Below is a small trained network, with its code and all its weights. Each question gives an input and a target symbol and asks what happens when units are switched off, that is, made to give their printed mean instead of their output.

import numpy as np


def w(rows, s, z=0):
    codes = np.array(rows[::2]) - 128.0
    scale = np.full(codes.shape[1], s)
    scale[-1] = z or s
    return codes * scale


def f(y):
    return y / 2 * (1 + np.tanh(0.7978845608 * (y + 0.044715 * y**3)))


def softmax(a):
    e = np.exp(a - a.max(-1, keepdims=True))
    return e / e.sum(-1, keepdims=True)


def log_softmax(a):
    a = a - a.max(-1, keepdims=True)
    return a - np.log(np.exp(a).sum(-1, keepdims=True))


def net(x, mask):
    ids = ['ΓΘΣΩαβδημξπ'.index(c) for c in x.split()]
    T = len(ids)
    res = E[ids] + P[:T]
    u = 0
    for l in range(2):
        q, k, v = (res @ M[l].T for M in (Q, K, V))
        z = softmax(np.where(np.tri(T) > 0, q @ k.T / 3**0.5, -1e9)) @ v
        res = res + np.where(mask[u], z, O[l][:, -1]) @ O[l][:, :-1]
        u += 1
        y = f(res @ A[l][:, :-1].T + A[l][:, -1])
        res = res + np.where(mask[u : u + 12], y, B[l][:, -1]) @ B[l][:, :-1]
        u += 12
    return log_softmax(res[-1] @ U[:, :-1].T + U[:, -1])


Q, K, V, O, A, B = {}, {}, {}, {}, {}, {}
E = w([
[197,139,141],'Γ',
[144,149,196],'Θ',
[141,66,149],'Σ',
[210,233,174],'Ω',
[160,135,135],'α',
[5,46,85],'β',
[86,127,110],'δ',
[179,77,201],'η',
[159,140,148],'μ',
[97,103,130],'ξ',
[205,151,40],'π',
],0.018)
P = w([
[9,148,138],'0',
[110,115,126],'1',
[151,123,134],'2',
[201,124,125],'3',
[235,122,113],'4',
[255,99,120],'5',
],0.0059)
Q[0] = w([
[124,136,65],'0.h1',
[182,247,148],'0.h1',
[233,200,204],'0.h1',
],0.013)
K[0] = w([
[84,160,94],'0.h1',
[248,150,118],'0.h1',
[221,101,129],'0.h1',
],0.018)
V[0] = w([
[186,2,217],'0.h1',
[74,109,245],'0.h1',
[197,19,168],'0.h1',
],0.0071)
O[0] = w([
[32,199,81,250],'0.h1',
[127,234,180,76],'0.h1',
[1,211,57,252],'0.h1',
],0.0095,0.0017)
A[0] = w([
[90,31,203,103],'0.n1',
[40,47,120,253],'0.n2',
[129,62,161,57],'0.n3',
[150,95,153,85],'0.n4',
[3,104,34,47],'0.n5',
[102,174,161,121],'0.n6',
[47,184,175,66],'0.n7',
[76,203,144,87],'0.n8',
[214,55,104,51],'0.n9',
[94,114,231,51],'0.n10',
[108,178,170,107],'0.n11',
[138,64,143,75],'0.n12',
],0.0072,0.0038)
B[0] = w([
[105,28,192,142],'0.n1',
[53,117,1,252],'0.n2',
[109,108,185,117],'0.n3',
[155,158,188,125],'0.n4',
[219,109,30,236],'0.n5',
[123,178,177,183],'0.n6',
[61,86,152,227],'0.n7',
[104,142,163,219],'0.n8',
[114,147,118,238],'0.n9',
[144,138,186,134],'0.n10',
[140,162,168,180],'0.n11',
[99,120,184,134],'0.n12',
],0.0061,0.0036)
Q[1] = w([
[191,106,2],'1.h1',
[186,113,160],'1.h1',
[90,157,172],'1.h1',
],0.0062)
K[1] = w([
[202,117,158],'1.h1',
[122,11,100],'1.h1',
[108,135,108],'1.h1',
],0.012)
V[1] = w([
[93,207,39],'1.h1',
[148,109,189],'1.h1',
[2,105,104],'1.h1',
],0.0058)
O[1] = w([
[82,212,56,253],'1.h1',
[147,14,234,104],'1.h1',
[219,156,2,178],'1.h1',
],0.0045,0.0013)
A[1] = w([
[115,187,219,253],'1.n1',
[138,134,94,160],'1.n2',
[159,233,127,17],'1.n3',
[79,143,138,107],'1.n4',
[129,53,160,41],'1.n5',
[162,90,39,18],'1.n6',
[70,109,174,20],'1.n7',
[42,130,154,66],'1.n8',
[19,126,89,150],'1.n9',
[33,2,107,15],'1.n10',
[169,165,59,196],'1.n11',
[183,110,189,190],'1.n12',
],0.0096,0.0025)
B[1] = w([
[124,93,103,215],'1.n1',
[144,118,174,165],'1.n2',
[104,64,105,214],'1.n3',
[148,140,165,156],'1.n4',
[139,87,2,160],'1.n5',
[97,84,136,207],'1.n6',
[176,112,177,134],'1.n7',
[163,147,173,166],'1.n8',
[190,200,116,254],'1.n9',
[32,164,187,222],'1.n10',
[113,87,188,228],'1.n11',
[188,108,104,195],'1.n12',
],0.0078,0.0077)
U = w([
[108,164,125,194],'Γ',
[117,153,132,254],'Θ',
[122,227,50,65],'Σ',
[86,143,240,84],'Ω',
[111,149,122,137],'α',
[255,161,104,82],'β',
[108,31,58,78],'δ',
[130,153,70,109],'η',
[31,127,121,155],'μ',
[105,134,136,100],'ξ',
[104,145,127,169],'π',
],0.0085,0.0035)

Each question gives the input, a string of symbols that net reads in full, and the target symbol t.
The units are the heads (3 rows each of Q, K, V and O) and the neurons (one row each of A and B). Each row of codes is followed by its name. A weight is (code - 128) times the scale printed after its matrix; where a second scale follows, it is the last column's (O, A, B and U).
mask holds one flag per unit, layer by layer, with each layer's heads first. A switched-off unit (its flag False) gives its mean, the last column of its rows in O or B, instead of its output. The means were averaged over made-up inputs and are rounded, as every weight is.
A unit's drop is (log p(t) with every unit on - log p(t) with that unit switched off) / (log p(t) with every unit on - log p(t) with every unit switched off).
The circuit of an input: a set's keep is (log p(t) with only the set's units on - log p(t) with every unit switched off) / (log p(t) with every unit on - log p(t) with every unit switched off). Starting from the 12 units with the biggest drops (on a tie, the unit counted first), units are removed one at a time, each time the one whose removal leaves the highest keep (on an exact tie, the one counted first), for as long as the keep stays at least 0.8.
units of the circuit, in order: the units of the circuit, biggest drop first
most important unit: the unit with the biggest drop
top k neurons: the k neurons with the biggest drops, biggest first
k most important neurons of layer l: the k neurons of layer l with the biggest drops, biggest first
drop when u is switched off: that unit's drop, to one decimal
input δ μ Θ ξ, target δ: units of the circuit, in order => (0.h1, 1.n5, 1.h1, 0.n1)
input η Σ μ Ω μ β, target μ: most important unit => 1.n10
input Σ ξ π Θ, target δ: units of the circuit, in order => (0.h1, 1.n5)
input Γ Θ η μ, target Σ: units of the circuit, in order => (0.h1, 1.h1)
input Θ β β Ω α, target β: 2 most important neurons of layer 0 => (0.n2, 0.n7)
input Ω π ξ, target Ω: top 2 neurons => (1.n10, 0.n2)
input α Ω π μ, target δ: units of the circuit, in order => (0.h1, 1.n9)
input Ω δ μ, target β: top 3 neurons => (1.n10, 0.n2, 1.n12)
input β η π Θ ξ, target β: units of the circuit, in order => (0.h1, 1.n10)
input δ ξ Ω Ω, target β: 2 most important neurons of layer 1 => (1.n12, 1.n10)
input δ Ω δ, target δ: units of the circuit, in order => (0.h1, 1.n5, 1.h1, 1.n9)
input Ω π π Σ, target Ω: units of the circuit, in order => (1.h1, 0.h1, 1.n10)
input Ω η ξ Σ η Σ, target Ω: top 3 neurons => (0.n5, 0.n2, 1.n10)
input α Θ α Ω Θ Θ, target β: top 2 neurons => (1.n12, 1.n10)
input Γ μ π μ, target δ: units of the circuit, in order => (0.h1)
input β μ η Σ Σ, target β: top 2 neurons => (1.n10, 0.n2)
input δ ξ α Σ, target δ: drop when 0.h1 is switched off => 1.3
input η Ω η Σ η α, target Σ: drop when 1.h1 is switched off => 0.1
input β η Ω η Θ, target Σ: drop when 1.n8 is switched off => 0.0
input α Θ ξ δ Ω Θ, target β: drop when 0.h1 is switched off => 0.8
input β Θ η Ω η, target Σ: top neuron => (1.n9)
